Below is a small trained network, with its code and all its weights. Each question gives an input and a target symbol and asks what happens when units are switched off, that is, made to give their printed mean instead of their output.

import numpy as np


def w(rows, s, z=0):
    codes = np.array(rows[::2]) - 128.0
    scale = np.full(codes.shape[1], s)
    scale[-1] = z or s
    return codes * scale


def f(y):
    return y / 2 * (1 + np.tanh(0.7978845608 * (y + 0.044715 * y**3)))


def softmax(a):
    e = np.exp(a - a.max(-1, keepdims=True))
    return e / e.sum(-1, keepdims=True)


def log_softmax(a):
    a = a - a.max(-1, keepdims=True)
    return a - np.log(np.exp(a).sum(-1, keepdims=True))


def net(x, mask):
    ids = ['ΓΞΠΨΩαβδεζηθλστφ'.index(c) for c in x.split()]
    T = len(ids)
    res = E[ids] + P[:T]
    r = res
    for j in range(2):
        rows = slice(4 * j, 4 * j + 4)
        q, k, v = (r @ M[0][rows].T for M in (Q, K, V))
        z = softmax(np.where(np.tri(T) > 0, q @ k.T / 4**0.5, -1e9)) @ v
        o = O[0][rows]
        res = res + np.where(mask[j], z, o[:, -1]) @ o[:, :-1]
    y = f(res @ A[0][:, :-1].T + A[0][:, -1])
    res = res + np.where(mask[2:14], y, B[0][:, -1]) @ B[0][:, :-1]
    return log_softmax(res[-1] @ U[:, :-1].T + U[:, -1])


Q, K, V, O, A, B = {}, {}, {}, {}, {}, {}
E = w([
[134,115,114,147,117,78,138],'Γ',
[115,96,177,33,109,160,149],'Ξ',
[106,166,83,179,154,117,143],'Π',
[133,113,183,67,134,188,89],'Ψ',
[94,108,160,59,119,131,69],'Ω',
[96,161,127,146,171,161,19],'α',
[135,141,104,163,138,113,139],'β',
[108,149,85,168,133,78,139],'δ',
[100,90,153,53,95,91,104],'ε',
[36,158,116,61,147,165,152],'ζ',
[159,140,124,155,108,121,135],'η',
[187,76,188,130,138,112,1],'θ',
[170,148,135,155,129,175,133],'λ',
[83,164,102,152,125,96,24],'σ',
[74,157,107,81,96,138,191],'τ',
[142,182,105,180,126,156,134],'φ',
],0.0086)
P = w([
[56,75,151,131,211,115,154],'0',
[133,152,138,66,219,81,130],'1',
[119,99,63,68,178,138,112],'2',
[69,149,205,127,145,110,132],'3',
[47,88,126,132,99,175,106],'4',
[148,213,139,44,130,109,116],'5',
[135,147,46,45,83,178,90],'6',
[72,208,224,121,52,132,116],'7',
[71,151,131,117,14,196,91],'8',
[165,254,132,47,42,135,99],'9',
],0.0055)
Q[0] = w([
[84,100,106,118,120,154,3],'h1',
[221,136,120,190,180,81,76],'h1',
[83,196,188,50,145,111,82],'h1',
[146,144,64,45,145,136,137],'h1',
[168,146,120,142,129,94,167],'h2',
[132,122,102,96,131,141,163],'h2',
[174,99,94,191,132,124,129],'h2',
[155,94,127,159,111,141,241],'h2',
],0.045)
K[0] = w([
[163,2,139,35,38,169,48],'h1',
[98,22,241,100,210,102,117],'h1',
[156,195,244,71,36,107,92],'h1',
[55,117,165,228,53,167,142],'h1',
[148,139,164,187,175,118,142],'h2',
[80,144,102,166,123,158,146],'h2',
[164,28,128,167,177,100,108],'h2',
[108,157,51,179,203,98,185],'h2',
],0.031)
V[0] = w([
[86,67,116,88,92,6,79],'h1',
[223,46,209,77,96,163,182],'h1',
[126,121,53,164,54,7,244],'h1',
[208,136,112,237,115,120,73],'h1',
[108,137,149,94,129,111,197],'h2',
[77,95,123,91,135,142,151],'h2',
[49,147,69,128,77,37,118],'h2',
[112,183,121,162,122,166,162],'h2',
],0.016)
O[0] = w([
[146,211,192,22,73,153,111,187],'h1',
[53,55,8,73,99,125,175,96],'h1',
[254,177,141,69,20,82,244,15],'h1',
[57,166,187,187,174,97,242,7],'h1',
[136,145,39,116,105,162,135,149],'h2',
[160,169,88,114,120,155,178,186],'h2',
[191,212,110,66,209,81,94,161],'h2',
[129,90,112,90,157,175,109,105],'h2',
],0.011)
A[0] = w([
[151,157,115,88,94,168,154,110],'n1',
[122,167,93,136,152,168,154,174],'n2',
[209,128,155,234,134,107,131,80],'n3',
[138,162,185,103,125,143,152,152],'n4',
[90,167,80,94,97,148,190,214],'n5',
[189,138,83,228,119,92,142,254],'n6',
[95,95,129,40,125,177,218,39],'n7',
[198,131,135,185,75,76,134,73],'n8',
[140,156,140,149,115,139,189,220],'n9',
[205,98,111,246,143,87,88,104],'n10',
[78,82,149,130,97,150,141,84],'n11',
[94,115,136,169,142,101,174,218],'n12',
],0.014,0.0069)
B[0] = w([
[43,166,182,134,113,126,169,255],'n1',
[118,105,151,124,115,98,79,199],'n2',
[118,204,58,127,250,88,141,176],'n3',
[147,53,133,161,65,106,132,193],'n4',
[182,114,69,143,120,44,127,186],'n5',
[163,49,169,38,145,194,218,163],'n6',
[154,209,171,167,173,244,132,138],'n7',
[70,128,176,193,140,228,107,148],'n8',
[189,137,168,161,166,95,27,147],'n9',
[132,166,67,175,18,154,191,182],'n10',
[184,125,148,194,136,118,204,170],'n11',
[77,113,120,26,155,84,131,152],'n12',
],0.019,0.0063)
U = w([
[167,64,202,163,63,90,98,121],'Γ',
[123,39,22,125,104,35,112,90],'Ξ',
[186,172,134,158,172,191,169,107],'Π',
[77,34,83,226,125,151,134,146],'Ψ',
[97,170,114,72,191,186,34,210],'Ω',
[45,195,88,192,142,150,146,4],'α',
[193,117,161,110,158,133,158,144],'β',
[129,186,213,158,182,162,130,42],'δ',
[74,190,138,70,59,46,172,152],'ε',
[210,134,76,146,47,177,138,120],'ζ',
[252,50,151,40,155,65,151,173],'η',
[30,110,155,134,203,81,161,86],'θ',
[110,42,97,88,100,129,174,116],'λ',
[197,188,110,178,177,33,107,121],'σ',
[96,137,166,119,101,222,174,56],'τ',
[138,152,82,73,181,133,190,99],'φ',
],0.0035,0.004)

Each question gives the input, a string of symbols that net reads in full, and the target symbol t.
The units are the heads (4 rows each of Q, K, V and O) and the neurons (one row each of A and B). Each row of codes is followed by its name. A weight is (code - 128) times the scale printed after its matrix; where a second scale follows, it is the last column's (O, A, B and U).
mask holds one flag per unit, heads first, then neurons. A switched-off unit (its flag False) gives its mean, the last column of its rows in O or B, instead of its output. The means were averaged over made-up inputs and are rounded, as every weight is.
A unit's drop is (log p(t) with every unit on - log p(t) with that unit switched off) / (log p(t) with every unit on - log p(t) with every unit switched off).
The circuit of an input: a set's keep is (log p(t) with only the set's units on - log p(t) with every unit switched off) / (log p(t) with every unit on - log p(t) with every unit switched off). Starting from the 12 units with the biggest drops (on a tie, the unit counted first), units are removed one at a time, each time the one whose removal leaves the highest keep (on an exact tie, the one counted first), for as long as the keep stays at least 0.8.
units of the circuit, in order: the units of the circuit, biggest drop first
k most important neurons: the k neurons with the biggest drops, biggest first
drop when u is switched off: that unit's drop, to one decimal
input Γ Γ Ω ζ Γ ζ Π Ω η, target Π: units of the circuit, in order -> (h1 n3 n6 n8)
input ζ σ ζ Ω δ, target ζ: units of the circuit, in order -> (h1 n10)
input Ψ Ω Ω λ σ φ Ω Ω σ Ξ, target Γ: units of the circuit, in order -> (h1 n4)
input ζ ζ τ η Ω δ Ω Ψ τ, target ε: most important neuron -> (n1)
input Ω ζ Ω τ σ η, target τ: units of the circuit, in order -> (h1 n8 n1 n6)
input Ψ Ω Ω Γ, target Ω: units of the circuit, in order -> (h1 n4 n11)
input ζ Ξ σ Π σ ζ ε Ψ η Γ, target Ψ: units of the circuit, in order -> (h1 h2)
input Ω Ψ Γ ζ τ Ψ α ε β, target α: units of the circuit, in order -> (h1 n10)
input Ξ α Ω Ω Ω σ ε Ω δ, target ε: units of the circuit, in order -> (h1 n1)
input δ Ω Π, target δ: 2 most important neurons -> (n8 n3)
input ζ σ δ α Ω Γ, target α: 2 most important neurons -> (n10 n3)
input θ Γ σ Γ σ, target θ: units of the circuit, in order -> (h1 n12 h2)
input τ Ω Ω ζ φ Ω τ ζ, target ε: units of the circuit, in order -> (n1 h1)
input Ω Ω τ Π Γ φ Ξ ζ α, target Ξ: most important neuron -> (n5)
input τ ζ β, target τ: 2 most important neurons -> (n8 n1)
input Ω θ η δ τ η, target δ: 4 most important neurons -> (n8 n3 n9 n1)
input φ Ω σ δ Ξ ε, target ε: 2 most important neurons -> (n1 n5)
input ζ Ξ Ω Π φ Ξ, target η: units of the circuit, in order -> (h1 n6 n1)
input θ Γ Ω Π Ξ Ξ θ λ, target Ξ: units of the circuit, in order -> (h1 n5)
input Ω Ω ζ Π Ξ φ σ, target Ξ: units of the circuit, in order -> (h1 n5 h2)
input Ξ σ Π σ Ω ζ Ω φ, target ζ: 2 most important neurons -> (n10 n1)
input Π ζ ε φ φ ζ, target η: 2 most important neurons -> (n6 n1)
input δ Ω τ δ ε Ω φ, target ε: most important neuron -> (n1)
input θ Ω φ, target θ: units of the circuit, in order -> (h1 h2 n12)
input δ Ω Ω ε φ τ α, target ε: drop when h1 is switched off -> 1.3
input δ Ψ Ω Ω ζ Ω τ φ Γ, target τ: drop when n3 is switched off -> 0.0
input Γ Ω Γ η ζ Ω σ Π ζ, target Γ: drop when n6 is switched off -> 0.0
